What can hang from each mark
tiro: figupub fitam zuleri
zodag: soga tufiva zuleri
guso: buram lateb tufiva
mobu: fitam
simo: fitam soga
lateb: buram simo soga
zuleri: buram simo tufiva
buram: simo zuleri
figupub: mobu tiro
soga: figupub guso tiro
tufiva: tiro zodag zuleri
fitam: figupub tiro

Every row comes from one small tree of marks. Brackets hold a mark, then the marks that hang from it, in alphabetical order. Every link used is in the known rows. Which tree was each row made from?
Known rows
{guso {lateb {soga {tiro fitam}}}}: |  -73 | -179 | -331 |  107 |  211 |   63 | -271 | -123 |   92 | -151 |   89 |   43 |  162 |   51 |   27 |  135 |   84 | -341 |  192 | -119 |  -30 |    6 |  106 | -112 |   96 |  135 | -286 | -119 | -101 |   22 | -240 |  -12 |   62 |  -73 | -125 |  168 |   25 |   18 | -131 | -299 | -313 |
{zuleri {buram {simo fitam}} {tufiva tiro {zodag soga}}}: |  158 |  311 | -185 |  380 |  -57 |  -18 | -301 | -137 |  -54 | -404 |  -85 |   18 |  139 | -100 |  106 |  542 | -202 | -181 | -119 |  -73 | -155 |  -62 | -140 |  -11 |  273 |  386 |   25 |  -84 | -149 |  162 |  268 | -240 | -129 | -224 | -114 |  264 |    6 |  -81 |  -79 | -127 | -421 |
{guso lateb {tufiva tiro zodag zuleri}}: | -157 |  -21 | -188 |  239 |   60 |  -82 | -484 | -532 |  152 |  -40 |  -69 | -155 |  226 |  301 |  218 |   96 |   -9 |  -56 |  186 |  -54 | -110 |   20 |  -99 |   65 |  324 |  247 |   54 | -139 | -107 |  295 |   94 |  142 | -271 |  171 |  -48 |   79 |  288 | -135 |  -53 |  289 | -283 |
{soga {figupub {tiro fitam zuleri}} {guso buram lateb}}: | -254 | -130 |   25 | -146 |  594 |  170 | -527 | -265 |  -28 | -270 |   74 | -103 |  406 |  -20 |  106 | -241 |   81 | -255 |  304 |  108 |  -72 |   89 |  174 | -127 |  356 | -103 | -296 | -254 | -164 | -492 |  -14 |   11 | -127 |   25 | -116 |  513 |  332 |  -12 | -283 | -717 | -406 |
{lateb {buram zuleri} simo}: |  154 |  -97 | -117 |  277 | -103 |  102 |   51 |  413 |   49 | -228 | -128 |  197 |   34 |   -6 | -146 |  108 |  -66 | -287 |  -30 | -117 |  -57 |   23 |   -9 |  -54 |  119 |   20 | -348 |  -58 |  111 |   72 | -396 | -416 |  128 |  137 | -152 |   55 | -158 |  -82 | -255 |   33 | -355 |
{figupub {mobu fitam} {tiro {zuleri simo tufiva}}}: |  277 |   94 |   98 |  -68 |  383 |  165 | -329 |  147 | -169 | -307 |  -70 |  -29 |  317 |   67 |   78 |  137 | -151 | -224 |  203 | -298 | -306 |   25 |  186 |   66 |  119 |  -55 | -258 |   90 | -133 | -112 |   -3 | -212 | -265 | -134 |  -70 |  285 |   74 | -108 |  -54 | -415 | -353 |
{fitam {figupub mobu {tiro {zuleri {buram simo} tufiva}}}}: |  318 |  162 |   23 | -139 |  394 |  142 | -419 |  154 | -226 | -419 | -202 |  -10 |   71 | -210 |   58 |  198 | -203 | -248 |  111 | -178 | -207 | -174 |  108 |  -62 |  372 | -108 | -454 |   52 |  -95 | -193 |  175 | -126 | -275 | -119 | -132 |  440 |  155 | -146 |  -22 | -524 | -277 |
{mobu {fitam figupub tiro}}: |  135 |   47 | -196 |  -37 |  162 | -122 | -378 | -122 |  145 | -181 | -214 | -177 |  -36 |  282 |   49 |  148 |  126 | -369 |  155 |  492 |  -58 |   11 | -117 |  179 |  305 |   59 | -563 |  -38 |   56 |  317 | -331 | -138 | -101 |  -29 | -182 |  540 |  396 |  -81 | -145 | -217 | -126 |
{guso {buram simo zuleri} {lateb {soga figupub}}}: |  -62 |   -1 | -117 |  460 |   16 |  121 |    3 |  -62 | -112 | -134 |  -20 |   65 |   80 |  -50 |  -51 |  259 |   61 | -342 | -131 |  -40 |  -57 |    2 |  -74 | -335 |  604 |  197 | -301 | -215 | -149 | -265 |  -61 |  -98 |  -27 |   76 |  -92 |  204 |  110 |  -38 | -264 | -181 | -416 |
{lateb buram {soga tiro}}: |  125 | -222 | -351 |  190 |  116 |  119 |  -71 |  192 |  178 | -253 |  -38 |   93 |  -69 |  -71 |  -85 |  258 |   23 | -397 |   51 |  -62 |   -6 |   21 |   87 | -192 |   48 |  -10 | -304 |  -59 |    9 |  181 | -508 | -183 |  215 |   24 | -228 |  261 |   50 |   79 | -246 | -187 | -400 |
{fitam {figupub mobu} {tiro zuleri}}: |  192 |   40 |  -43 | -239 |  301 |  -43 | -439 |  -41 |   14 | -241 | -209 | -278 |   27 |  -14 |   18 |   38 |  113 | -334 |  248 |  222 |  -58 |   -5 |  -80 |   83 |  223 | -215 | -777 |   -8 |  127 |  125 |  -75 |   20 | -285 |   82 | -151 |  496 |  242 | -319 | -136 | -496 | -243 |
{figupub {mobu fitam} tiro}: |  244 | -169 | -150 |  -83 |  366 |   13 | -255 |   40 |  -72 |   22 | -117 | -113 |   72 |  240 |  -44 |    0 |   -1 | -292 |  251 |  -80 | -192 |   58 |  142 |  -40 |  279 |    1 | -414 |   73 | -145 | -213 | -221 |    0 | -156 |   26 | -201 |  359 |  205 |   -4 | -147 | -234 | -323 |
{zodag {zuleri buram simo tufiva}}: |  102 |  160 |   58 |  172 |    9 |  329 |   74 |  138 | -152 | -352 |  -47 |  260 |  367 | -116 |  149 |  203 | -306 | -114 | -133 | -276 | -221 | -113 |  125 |  298 |   93 |  139 |   34 |  -75 |  -54 |    5 |   75 | -451 |  130 | -200 |  160 | -169 | -115 |  -40 |   18 |  182 | -203 |
{zuleri buram {simo fitam {soga {guso tufiva}}}}: |   57 |  190 | -144 |  288 |  219 |  282 | -100 |  128 |   12 | -313 |   40 |   73 |  392 |   47 |  -38 |  193 | -165 |  -68 |  178 |   23 |  -70 |   45 |  205 |  217 |   85 |  257 |  287 |   32 |  135 | -382 |  104 | -181 |   28 | -269 |   93 |   -4 |  -32 |  111 | -257 | -252 | -336 |
{fitam {figupub mobu {tiro zuleri}}}: |  187 | -145 |   17 | -292 |  444 |   31 | -457 |   25 |  -85 | -212 | -222 | -148 |   38 |  -70 |   21 |  -19 |   55 | -310 |  340 |   14 |  -94 |  -21 |   39 |  -28 |  255 | -245 | -651 |    6 |   20 | -132 |   -6 |  101 | -310 |   70 | -166 |  468 |  241 | -251 | -118 | -528 | -325 |
{tiro {figupub {mobu fitam}}}: |  196 | -110 | -238 |  -81 |  286 |  -79 | -288 |   60 |  -97 |  -49 |  -17 | -113 |   92 |  216 |   11 |  -24 |   31 | -301 |  147 |  -30 | -180 |   59 |   71 |   61 |  371 |  -49 | -420 |  -24 | -111 | -149 | -169 |   57 | -138 |  -37 | -200 |  279 |   66 |  -64 | -169 | -447 | -281 |
{simo {soga {tiro fitam}}}: |   50 |  -14 | -143 |  -22 |  242 |  114 | -293 | -104 |   29 | -196 |  104 |  -72 |   92 |  -82 |  -53 |   92 |   20 | -326 |  261 |   26 |   39 |   -2 |  129 |   50 |    8 |   75 | -250 |  -53 |   18 |  -52 | -105 |  -69 |   -2 |  -66 | -123 |  274 |   90 |  -84 |  -78 | -337 | -424 |
{fitam figupub {tiro {zuleri buram}}}: |  121 |   51 |   -6 | -194 |  113 |   14 | -305 |  -67 |   15 | -376 | -191 | -141 |   84 |  -56 |  114 |   55 |   28 | -325 |  171 |  251 |  -18 |  -77 |  -98 |  271 |  242 | -118 | -523 |  -79 |  121 |  346 | -143 | -182 |  -67 | -107 | -145 |  468 |  274 | -220 | -214 | -280 | -114 |
{guso buram {tufiva zodag {zuleri simo}}}: | -119 |   14 |  -60 |  232 |   44 |    0 | -288 | -229 |   43 | -203 |  -68 | -128 |  333 |  173 |  158 |   25 |  -98 |   30 |  252 | -148 | -153 |  119 |  -53 |  103 |  265 |  155 |  145 | -224 |  -79 |  187 |   67 | -234 |   14 |   89 |   79 |   64 |  166 |    4 | -142 |  248 | -388 |
{zodag {tufiva {zuleri buram simo}}}: |   46 |   79 |   65 |  160 |   30 |  198 |  -91 |   78 |  -46 | -244 |   11 |  126 |  246 |   37 |  124 |  145 | -228 |  -88 |    1 | -170 | -226 | -119 |   66 |  392 |   95 |  188 |  118 |  -63 |  -76 |   66 |  -22 | -332 |  100 | -158 |   13 |   10 |   49 |  -14 |  -26 |  110 | -174 |
{fitam {figupub mobu} {tiro {zuleri simo tufiva}}}: |  241 |  241 |   83 |  -98 |  294 |   75 | -445 |   63 |  -66 | -499 | -200 | -139 |  143 |  -84 |   92 |  240 |  -62 | -253 |  153 |   56 | -163 |  -94 |  -22 |  134 |  134 | -119 | -551 |   32 |   97 |  176 |  104 | -170 | -329 |  -83 | -102 |  360 |  109 | -288 |   13 | -481 | -229 |
{guso {buram simo} {tufiva {tiro fitam} {zodag zuleri}}}: | -218 |  166 | -245 |  196 |   64 |   -9 | -545 | -274 |  -57 | -250 |   36 | -149 |  274 |  127 |  121 |   82 | -146 |  -74 |  148 |   32 | -138 |  147 |   -7 | -146 |  395 |  302 | -216 | -275 | -264 |  -32 |  145 | -250 |  -29 |   25 |  192 |  331 |  153 |  -87 |  -95 |  -15 | -559 |
{zuleri {buram simo} {tufiva {tiro fitam} zodag}}: |   38 |  242 | -137 |  170 |  -70 |  -64 | -453 | -190 |   -9 | -372 |  -29 |  -20 |   98 |  -46 |  176 |  291 | -290 | -102 |    1 |  -68 |  -73 |  -35 |   20 |   15 |  307 |  274 |  -41 |  -79 | -246 |  272 |  195 | -270 |  -84 | -139 | -289 |  195 |  -45 |  -94 |   75 |  -75 | -299 |
{fitam figupub {tiro {zuleri buram tufiva}}}: |  167 |  190 |  -10 | -158 |  224 |   22 | -354 |  -33 |   30 | -508 | -214 |  -76 |   93 |  -77 |  211 |  172 |  -79 | -252 |   89 |  175 |  -87 | -116 |  -38 |  278 |  175 | -108 | -396 |  -45 |   79 |  407 |  -17 | -267 |  -97 | -158 |  -11 |  435 |  246 | -173 |  -84 | -272 |  -46 |
{simo {soga {guso lateb} {tiro figupub {zuleri buram}}}}: |  113 |   37 |  -24 |   -1 |  345 |  258 | -328 | -209 | -107 | -430 |  165 |   -7 |  424 | -175 |   36 |   98 |   72 | -427 |  -25 | -130 |  -61 | -102 |  139 |  102 |  258 | -132 | -120 | -162 |   73 | -260 |   -4 |  244 | -141 | -140 | -225 |  219 |  203 | -105 | -322 | -774 | -382 |
{mobu {fitam {figupub {tiro zuleri}}}}: |  116 |  -75 |  -15 | -216 |  327 |  -15 | -462 |  -49 |   29 | -221 | -191 | -102 |  104 |  124 |   99 |   28 |   93 | -359 |  295 |  235 | -104 |   48 |  -10 |  120 |  266 | -118 | -508 |  -46 |  -11 |  111 | -226 |  -82 | -190 |  -40 | -114 |  576 |  396 | -147 | -183 | -440 | -250 |
{tufiva tiro {zuleri {buram simo}}}: |   87 |   92 |   34 |  203 | -106 |  162 | -193 | -155 |  -22 | -193 |  -69 |   -6 |    0 |  -10 |   19 |  174 | -205 | -262 |   24 |  -64 |  -41 |  -15 |  -94 |  107 |  360 |  252 |  -84 |  -15 | -220 |  236 |  -16 | -150 | -152 |    7 | -403 |  204 |   69 | -143 |  -54 |  203 | -322 |
{fitam figupub {tiro {zuleri simo tufiva}}}: |  147 |  246 |  142 |  -54 |  135 |   77 | -410 |  -15 |    5 | -584 | -202 |  -54 |  116 |  -88 |  155 |  270 |  -31 | -254 |  133 |  187 | -113 |  -83 |  -77 |  219 |   62 |  -73 | -395 |  -33 |  126 |  384 |   43 | -267 | -236 | -149 |  -60 |  345 |  153 | -246 |   40 | -327 | -142 |
{simo {fitam figupub} {soga {tiro {zuleri tufiva}}}}: |  200 |  268 |  -78 |  -73 |  390 |  109 | -448 |    2 |  105 | -538 |  -64 |  -75 |  148 | -173 |   39 |  315 |   29 | -361 |  243 |  132 |   66 |  -84 |  -22 |  168 |  -27 |  -11 | -314 |   -1 |  202 |    6 |  130 | -173 | -234 | -164 |   84 |  397 |  236 | -141 | -172 | -678 | -397 |
{tiro {fitam {figupub mobu}}}: |   10 |  -76 | -244 | -178 |  388 |  -70 | -415 |   33 |   22 |  -56 | -118 | -136 |   34 |   24 |   32 |  -77 |   -7 | -180 |  327 |  143 |  -31 |    4 |   60 |   54 |  283 |  -27 | -574 |  -42 |  -17 | -108 |  -22 |  -39 | -101 |   52 | -132 |  313 |   38 | -164 |  -32 | -432 | -237 |
{buram {zuleri {simo soga} {tufiva tiro zodag}}}: |  170 |  262 |  162 |  427 | -128 |   44 | -250 | -185 |  -64 | -436 | -127 |    9 |  146 |  -93 |   96 |  539 | -167 | -221 | -127 | -117 |  -24 |  -33 |  -69 |   95 |  186 |  236 |   36 |  -27 |  -10 |  366 |  287 | -102 | -321 |   19 | -265 |   30 |  -11 | -352 |   16 |   38 | -458 |
{tiro {figupub mobu} fitam {zuleri buram tufiva}}: |  107 |   44 | -110 | -311 |  448 |   31 | -440 |  181 | -226 | -395 |   58 |  -34 |  298 | -144 |  203 | -115 | -220 | -167 |  221 | -331 | -187 |  -49 |  227 |  211 |  191 | -171 | -313 |  -52 | -163 |  -82 |  160 | -176 | -102 | -219 |  -32 |  294 | -158 | -184 |  -95 | -680 | -234 |
{guso {buram {simo {fitam figupub}}}}: |   35 |  117 | -184 |  105 |   96 |  -37 | -236 |   33 |  -46 | -271 | -174 |  -98 |   16 |    2 |  -59 |   93 |   47 | -208 |  258 |  199 |   43 |   24 | -167 |  -73 |  420 |  214 | -334 | -131 |   16 | -161 |   22 | -301 |  -42 |  -69 |  -22 |  342 |  128 |   73 | -256 | -295 | -315 |
{guso {lateb simo soga} {tufiva tiro {zodag zuleri}}}: | -110 |  -91 | -365 |  515 |  -70 |   14 | -431 | -200 |  137 | -239 |  -67 |  151 |  349 |  286 |   93 |  446 |  -49 | -211 |  -73 |  -67 | -183 |  148 |  -71 | -262 |  175 |  309 | -122 | -154 |  -45 |  196 | -170 |   38 |  -60 |   37 |  196 |    8 |   32 | -118 | -163 |  192 | -573 |
{simo {fitam {figupub mobu} tiro} soga}: |  256 |  115 | -199 |  -34 |  340 |  -70 | -429 |   22 |  -49 | -249 | -241 | -254 |   23 |   35 | -143 |  230 |  101 | -384 |  322 |  288 |   76 |  -71 |  -78 |   84 |  183 |  125 | -586 |  122 |  218 |  -73 |  -25 |    0 | -319 |  -33 | -151 |  547 |  227 | -206 | -269 | -518 | -404 |
{fitam {figupub {tiro {zuleri buram simo tufiva}}}}: |  165 |   71 |  176 | -107 |  250 |  207 | -329 |  106 | -164 | -603 | -194 |  128 |  209 | -183 |  192 |  200 | -205 | -222 |  166 | -118 | -159 | -180 |   78 |  211 |  181 |  -51 | -167 |  -24 |  -20 |  141 |   99 | -295 | -137 | -284 | -112 |  308 |  136 | -125 |  -51 | -302 | -180 |

Write each row's tree
|  239 |  -67 |  -64 |  -82 |  289 |  136 | -279 |  261 | -218 | -385 | -204 |   16 |  162 |   -8 |  -79 |  115 | -143 | -306 |  357 | -108 |  -54 | -205 |   56 |  154 |  314 |  162 | -384 |   83 |  -10 | -316 |   59 | -231 | -177 | -272 | -345 |  340 |   69 |  -24 | -297 | -440 | -347 |
{zuleri buram {simo {fitam {figupub mobu tiro}}}}
|  293 |  155 |  -67 | -269 |  382 |  -57 | -531 |  164 | -132 | -530 |  -89 | -185 |  139 |    3 |   49 |   81 |    1 | -345 |  284 |  -88 | -117 |  -32 |   29 |  167 |   33 | -142 | -545 |   59 |   14 |  -57 |  144 | -118 | -390 | -171 |  -74 |  468 |   14 | -203 | -187 | -777 | -297 |
{simo {fitam {tiro {figupub mobu} {zuleri tufiva}}}}
|  107 | -105 |  -89 |  395 | -119 |  162 |  131 |  406 |  -31 | -268 | -136 |  216 |   65 | -121 |  -79 |  292 |  -81 | -315 |  -61 | -200 |  -52 |   18 |   48 |  -38 |  133 |   87 | -211 |  -38 |   24 |  214 | -343 | -366 |  138 |   42 | -235 |   72 | -197 | -126 | -242 |  -25 | -366 |
{lateb {buram {zuleri simo}} soga}
|  153 |   91 |  174 |  291 |  -90 |  195 |   82 |   76 | -169 | -191 |  -68 |   72 |  150 | -134 |  -74 |  244 |  -40 | -262 |   15 | -125 |  -27 |  -24 |   12 |  153 |  143 |  125 |  -96 |  -14 |  110 |    1 |   49 | -148 | -115 |    6 | -123 |  -36 |  -85 | -263 |  -87 |    3 | -358 |
{buram {zuleri {simo soga}}}
|   29 |   30 | -104 |  177 |  243 |  121 | -122 |  -20 |  -24 | -102 |   -5 |   81 |  192 |  -15 |  163 |  196 | -127 | -130 | -103 |  -83 | -329 |  -77 |   19 |  286 |  115 |  141 |   24 | -146 | -106 |   83 |  -52 | -161 |  146 |  -80 |  243 |  256 |  186 |  -69 |  -40 |   44 | -215 |
{zodag soga {tufiva {zuleri buram}}}
|   -3 |  -15 | -122 | -304 |  413 |  -37 | -484 |   39 |    5 | -126 |  -82 | -191 |  164 |  -79 |   81 | -145 |   18 | -195 |  375 |   89 |  -41 |   59 |   48 |  108 |  212 | -176 | -643 |  -62 |   27 |  -59 |   18 |  -63 | -166 |   54 |  -48 |  373 |   42 | -297 |  -86 | -624 | -280 |
{tiro {fitam {figupub mobu}} zuleri}
|  178 |  100 |   25 |   14 |  284 |  311 | -166 | -102 |  113 | -335 |  102 |  -49 |  289 | -203 |  -21 |  140 |  -16 | -352 |   -3 |   12 |   -1 |   61 |  156 |  131 |   68 | -166 | -121 |  -76 |  107 | -147 |  -68 |   40 |   -3 |  -34 | -173 |  187 |  178 |  -93 | -242 | -520 | -408 |
{simo {soga guso {tiro {zuleri buram}}}}
| -107 |  116 | -193 |  249 |  318 |  193 | -247 | -109 |  149 | -172 |   78 |  -65 |   46 |   87 |  -21 |   52 |  -28 |  -82 |   36 |  340 | -143 |  158 |  117 | -273 |  480 |   26 | -101 | -209 | -105 | -592 |   52 |  -35 |   21 |   38 |   84 |  243 |  258 |  196 |  -89 | -316 | -343 |
{soga figupub {guso {buram simo} tufiva}}
|  -34 |  -86 | -438 |  391 |  311 |   62 | -273 |  247 |  292 | -360 |  -54 |   95 |  235 |  298 |  -77 |  208 |  -25 | -143 |  207 |  127 |  -81 |  406 |   75 | -272 |   58 |  169 |    3 |  -90 |    1 | -238 | -250 | -192 |  163 |  -63 |  229 |  173 |  -81 |  273 | -391 | -276 | -498 |
{lateb {simo fitam} {soga {guso buram tufiva}}}
|  100 |   94 |  -70 |   69 |  127 |  215 |   28 |   65 |  -59 | -226 |  -80 |  188 |  260 |  -69 |  172 |  117 | -239 | -123 | -119 | -187 | -183 |  -67 |  125 |  254 |  116 |   51 |  -62 |  -82 |  -63 |   14 |   22 | -343 |  143 |  -84 |  242 |  -67 |   -8 |  -23 |   -1 |  176 | -150 |
{zodag {zuleri buram tufiva}}
|  139 |  -45 |   57 | -242 |   94 |  -40 | -408 |  -61 |  -95 | -412 |  -69 | -149 |   41 |  -23 |   74 |   -3 |  129 | -391 |  211 |  106 |  -78 |   19 |  -51 |  156 |  106 | -222 | -514 |  -94 |   42 |  230 | -108 |    4 | -223 |  -85 | -190 |  441 |  130 | -262 | -141 | -460 | -221 |
{fitam {tiro figupub zuleri}}
|  138 |  -40 |   16 | -185 |  318 |  162 | -426 |  -62 |  147 | -453 |  110 |  -57 |  115 |  -85 |   21 |   12 |  120 | -431 |   67 |  102 |  -57 |   96 |   94 |   70 |   96 | -359 | -417 | -175 |    0 | -189 |  -44 |  172 | -168 |   -5 | -313 |  264 |  151 | -112 | -136 | -825 | -340 |
{soga guso {tiro figupub zuleri}}
|  -58 |  -32 |  109 | -204 |   87 |   75 | -408 |   90 | -199 | -422 |   90 |   12 |  285 | -136 |  115 | -100 |  -32 | -247 |  323 | -110 |  -96 |   36 |   74 |  225 |   71 |  -96 | -283 | -141 |  -50 |   37 |   35 | -189 | -116 | -227 | -170 |  223 | -179 | -256 |  -74 | -586 | -309 |
{tiro figupub fitam {zuleri simo}}
|   68 |   35 |  -37 |   29 |  177 |  105 | -394 |  -79 |  -95 | -453 |  -62 |  108 |   66 |    3 |  181 |  219 | -137 | -310 |  -68 |  -16 | -146 |  -23 |   15 |  111 |  187 |   50 | -249 | -104 | -189 |  143 |  110 |  -39 | -224 |  -89 |  -19 |  214 |   40 | -202 |   51 | -134 | -312 |
{zodag {zuleri {tufiva {tiro figupub}}}}
|  136 |   41 |  118 |  153 |  240 |  118 | -252 |  140 | -286 | -512 | -244 |  -17 |  175 |  -75 | -113 |  220 |    2 | -398 |  316 |    3 |   69 |  -95 |  -73 |   75 |  332 |  252 | -293 |  -51 |   54 | -172 |  103 | -291 | -230 | -132 | -159 |  507 |  207 | -141 | -421 | -381 | -536 |
{guso {buram {zuleri {simo {fitam {figupub tiro}} soga}}}}
|  263 |   43 | -107 |  387 |  156 |  299 | -111 |  313 |  187 | -414 |    3 |  161 |  110 | -102 | -290 |  322 |  -21 | -484 | -173 |   25 |   12 |   42 |  108 | -147 |   40 |  -37 | -324 |  -47 |  188 | -194 | -389 | -176 |   43 |  176 | -323 |  185 |   19 |  -60 | -323 | -425 | -618 |
{lateb {buram zuleri} {simo {soga guso tiro}}}
|   91 |   54 | -163 |   55 |  190 |  -27 | -268 |   -6 |   27 | -196 | -191 |  -62 |   55 |  -32 |  -41 |  194 |   82 | -266 |  290 |  275 |  118 |  -21 |  -83 |  141 |  148 |  162 | -236 |   20 |  221 |  -27 |   -5 |  -76 | -139 |  -72 |   -3 |  288 |  139 | -114 | -211 | -313 | -322 |
{simo {fitam figupub} soga}
|  215 |   48 |  -67 | -237 |  272 |   13 | -339 |    7 |  -55 | -292 | -188 | -227 |  112 |  -52 |   50 |   24 |   -2 | -322 |  192 |  118 |  -67 |  -86 |  -44 |  190 |  314 | -165 | -680 |  -12 |   91 |  140 |  -84 |  -88 | -162 |  -39 | -188 |  483 |  227 | -264 | -238 | -438 | -200 |
{fitam {figupub mobu} {tiro {zuleri buram}}}
|  131 |   84 |   85 |  173 | -120 |  137 |   67 |  237 |  -55 | -252 |  -73 |   78 |  151 |   10 |  -76 |  110 |  -34 | -252 |  161 | -114 |    5 |  -14 |  -41 |  270 |   98 |  172 | -220 |  -18 |   58 | -134 |   92 | -375 | -104 |  -86 | -157 |  -64 | -163 | -130 | -195 | -115 | -266 |
{buram {zuleri {simo fitam}}}
|   98 | -224 | -116 | -225 |  421 |   20 | -389 |   69 | -130 |  -70 |  -77 |  -94 |   52 |   42 |  -32 | -128 |  -54 | -228 |  414 | -153 | -112 |   17 |  214 |  -56 |  144 |  -32 | -460 |   38 | -164 | -275 |  -50 |  -15 | -151 |   17 | -215 |  356 |   23 |  -93 |  -44 | -343 | -340 |
{figupub mobu {tiro fitam}}
|   82 |   -8 | -292 |   18 |  591 |  263 | -356 |  -54 |  326 | -145 |  174 | -120 |    5 |  142 |  -81 |   62 |    2 | -255 |   86 |  267 | -135 |   40 |  252 | -143 |  274 | -175 | -411 |  -77 |  -43 | -733 |   31 |  204 | -117 |   69 | -125 |  210 |  312 |  100 |  -62 | -628 | -387 |
{soga {figupub mobu} {guso tufiva} tiro}
|  196 |  196 |   40 |  -44 |   56 |  111 | -244 |  116 | -230 | -486 |    3 |   96 |  133 | -229 |  147 |  150 | -178 | -206 |  -29 | -230 | -195 |  -91 |   68 |   97 |  261 |  -94 | -126 |  -82 |  -97 |    8 |  152 | -202 |  -98 | -249 |  -48 |  169 |  -86 | -105 |  -10 | -411 | -181 |
{tiro figupub {zuleri {buram simo} tufiva}}
